Below is a small trained network, with its code and all its weights. Each question gives an input and a class and asks what happens when units are switched off, that is, made to give their printed mean instead of their output.

import numpy as np


def w(rows, s, z=0):
    codes = np.array(rows[::2]) - 128.0
    scale = np.full(codes.shape[1], s)
    scale[-1] = z or s
    return codes * scale


def f(y):
    return y / 2 * (1 + np.tanh(0.7978845608 * (y + 0.044715 * y**3)))


def log_softmax(a):
    a = a - a.max(-1, keepdims=True)
    return a - np.log(np.exp(a).sum(-1, keepdims=True))


def net(x, mask):
    res = np.array(x, float).reshape(1, 6) / 4 @ E
    y = f(res @ A[0][:, :-1].T + A[0][:, -1])
    res = res + np.where(mask, y, B[0][:, -1]) @ B[0][:, :-1]
    return log_softmax(res[-1] @ U[:, :-1].T + U[:, -1])


A, B = {}, {}
E = w([
[134,227,110,141,98,61,112,218],'x0',
[127,45,224,115,137,106,121,217],'x1',
[126,129,127,127,134,132,123,125],'x2',
[125,129,131,130,128,130,123,127],'x3',
[144,242,231,95,247,253,173,139],'x4',
[129,126,130,128,124,128,134,128],'x5',
],0.0042)
A[0] = w([
[133,189,205,128,145,197,151,120,68],'N0',
[136,182,168,117,175,163,119,135,4],'N1',
[138,227,44,112,123,138,136,5,3],'N2',
[136,57,252,109,126,110,127,216,2],'N3',
[139,41,173,117,136,199,144,2,14],'N4',
[148,250,120,133,86,79,144,220,15],'N5',
],0.009,0.0045)
B[0] = w([
[156,123,60,115,85,75,114,50,253],'N0',
[126,16,90,162,79,62,115,129,157],'N1',
[151,89,158,249,87,204,190,201,219],'N2',
[152,113,103,255,111,216,192,141,192],'N3',
[44,152,143,148,198,84,40,229,205],'N4',
[37,100,165,109,199,119,54,190,213],'N5',
],0.019,0.0024)
U = w([
[150,110,130,217,101,213,190,165,12],'0',
[120,28,9,133,28,2,86,86,51],'1',
[50,154,170,112,217,116,62,187,8],'2',
[151,178,142,94,138,148,149,102,255],'3',
[143,176,131,107,145,148,137,105,248],'4',
[147,177,141,106,132,153,149,114,211],'5',
],0.0081)

Each question gives the input, the list of numbers given to net, and the class t.
The units are the neurons (one row each of A and B). Each row of codes is followed by its name. A weight is (code - 128) times the scale printed after its matrix; where a second scale follows, it is the last column's (A, B and U).
mask holds one flag per neuron, in row order. A switched-off neuron (its flag False) gives its mean, the last column of its row in B, instead of its output. The means were averaged over made-up inputs and are rounded, as every weight is.
A unit's drop is (log p(t) with every unit on - log p(t) with that unit switched off) / (log p(t) with every unit on - log p(t) with every unit switched off).
The circuit of an input: a set's keep is (log p(t) with only the set's units on - log p(t) with every unit switched off) / (log p(t) with every unit on - log p(t) with every unit switched off). Starting from all 6 units, units are removed one at a time, each time the one whose removal leaves the highest keep (on an exact tie, the one counted first), for as long as the keep stays at least 0.8.
units of the circuit, in order: the units of the circuit, biggest drop first
top k neurons: the k neurons with the biggest drops, biggest first
drop when u is switched off: that unit's drop, to one decimal
input [7,5,-5,-6,2,-5], class 2: units of the circuit, in order : [N5]
input [7,8,6,4,-8,2], class 0: top 2 neurons : [N3, N0]
input [-7,-8,-4,-7,3,-6], class 0: top 2 neurons : [N2, N5]
input [-7,-3,-4,7,5,6], class 2: top 2 neurons : [N4, N3]
input [7,1,6,-1,0,7], class 2: top 2 neurons : [N5, N0]
input [7,-3,6,-1,-3,-1], class 2: top 2 neurons : [N5, N0]
input [8,-5,6,2,6,6], class 2: top 2 neurons : [N5, N3]
input [7,-6,7,-4,-2,4], class 2: top 3 neurons : [N5, N0, N3]
input [-6,-3,-6,-1,4,-2], class 2: top 2 neurons : [N4, N3]
input [2,-2,2,4,7,2], class 1: drop when N0 is switched off : 0.3
input [-2,-6,1,0,3,1], class 0: drop when N2 is switched off : 1.3
input [-2,-1,5,0,8,4], class 1: drop when N0 is switched off : 0.2
